Here is a tiny trained network, its code and every weight. The questions are about switching its units off for an input and a class, where a switched-off unit gives its printed mean instead of its output.

import numpy as np


def w(rows, s, z=0):
    codes = np.array(rows[::2]) - 128.0
    scale = np.full(codes.shape[1], s)
    scale[-1] = z or s
    return codes * scale


def f(y):
    return y / 2 * (1 + np.tanh(0.7978845608 * (y + 0.044715 * y**3)))


def log_softmax(a):
    a = a - a.max(-1, keepdims=True)
    return a - np.log(np.exp(a).sum(-1, keepdims=True))


def net(x, mask):
    res = np.array(x, float).reshape(1, 3) / 4 @ E
    y = f(res @ A[0][:, :-1].T + A[0][:, -1])
    res = res + np.where(mask, y, B[0][:, -1]) @ B[0][:, :-1]
    return log_softmax(res[-1] @ U[:, :-1].T + U[:, -1])


A, B = {}, {}
E = w([
[58,27,64],'x0',
[197,2,201],'x1',
[206,133,45],'x2',
],0.0097)
A[0] = w([
[167,215,155,175],'N1',
[101,152,103,231],'N2',
[144,196,118,243],'N3',
[102,78,114,121],'N4',
[7,131,167,183],'N5',
[124,156,206,105],'N6',
[135,173,208,194],'N7',
[101,201,127,166],'N8',
[154,149,190,155],'N9',
[174,139,40,182],'N10',
[179,79,206,229],'N11',
[109,119,63,135],'N12',
[181,100,116,111],'N13',
[207,178,116,149],'N14',
[99,173,55,253],'N15',
[99,158,125,184],'N16',
[156,170,143,107],'N17',
[115,149,168,104],'N18',
[143,59,179,242],'N19',
[112,128,74,105],'N20',
],0.015,0.0049)
B[0] = w([
[158,137,208,228],'N1',
[50,151,145,196],'N2',
[77,159,213,223],'N3',
[126,66,123,170],'N4',
[43,45,170,232],'N5',
[129,187,40,177],'N6',
[98,254,124,209],'N7',
[60,100,194,219],'N8',
[177,217,89,180],'N9',
[166,213,122,213],'N10',
[225,155,138,233],'N11',
[78,195,69,185],'N12',
[189,80,75,163],'N13',
[194,67,255,199],'N14',
[87,174,124,254],'N15',
[110,129,169,178],'N16',
[180,69,167,164],'N17',
[57,187,50,149],'N18',
[194,119,139,225],'N19',
[131,141,74,167],'N20',
],0.0081,0.012)
U = w([
[81,163,160,179],'0',
[161,201,85,144],'1',
[108,164,168,225],'2',
[167,130,148,59],'3',
[30,82,96,3],'4',
[130,44,185,211],'5',
[78,203,53,117],'6',
[160,70,8,50],'7',
],0.014,0.0029)

Each question gives the input, the list of numbers given to net, and the class t.
The units are the neurons (one row each of A and B). Each row of codes is followed by its name. A weight is (code - 128) times the scale printed after its matrix; where a second scale follows, it is the last column's (A, B and U).
mask holds one flag per neuron, in row order. A switched-off neuron (its flag False) gives its mean, the last column of its row in B, instead of its output. The means were averaged over made-up inputs and are rounded, as every weight is.
A unit's drop is (log p(t) with every unit on - log p(t) with that unit switched off) / (log p(t) with every unit on - log p(t) with every unit switched off).
The circuit of an input: a set's keep is (log p(t) with only the set's units on - log p(t) with every unit switched off) / (log p(t) with every unit on - log p(t) with every unit switched off). Starting from the 12 units with the biggest drops (on a tie, the unit counted first), units are removed one at a time, each time the one whose removal leaves the highest keep (on an exact tie, the one counted first), for as long as the keep stays at least 0.8.
units of the circuit, in order: the units of the circuit, biggest drop first
most important unit: the unit with the biggest drop
k most important neurons: the k neurons with the biggest drops, biggest first
drop when u is switched off: that unit's drop, to one decimal
input [0,3,1], class 3: most important unit => N5
input [4,1,0], class 5: 3 most important neurons => [N6 N7 N9]
input [-7,1,7], class 3: units of the circuit, in order => [N14 N5]
input [-6,2,-7], class 1: units of the circuit, in order => [N6 N9]
input [0,1,5], class 3: 2 most important neurons => [N7 N6]
input [2,1,-6], class 5: units of the circuit, in order => [N15 N5]
input [-2,7,5], class 3: units of the circuit, in order => [N11 N5 N14]
input [-1,6,4], class 3: 2 most important neurons => [N11 N5]
input [4,-4,1], class 6: 2 most important neurons => [N14 N12]
input [0,3,3], class 3: 2 most important neurons => [N5 N6]
input [0,3,2], class 3: 2 most important neurons => [N5 N6]
input [2,1,4], class 7: 3 most important neurons => [N7 N3 N1]
input [-3,-8,3], class 2: 2 most important neurons => [N14 N1]
input [7,-8,-2], class 4: units of the circuit, in order => [N5]
input [-4,1,7], class 3: drop when N14 is switched off => 0.3
input [1,-7,-1], class 4: drop when N11 is switched off => 0.2
input [3,5,2], class 7: drop when N5 is switched off => 0.1
input [0,-6,6], class 2: 2 most important neurons => [N14 N3]
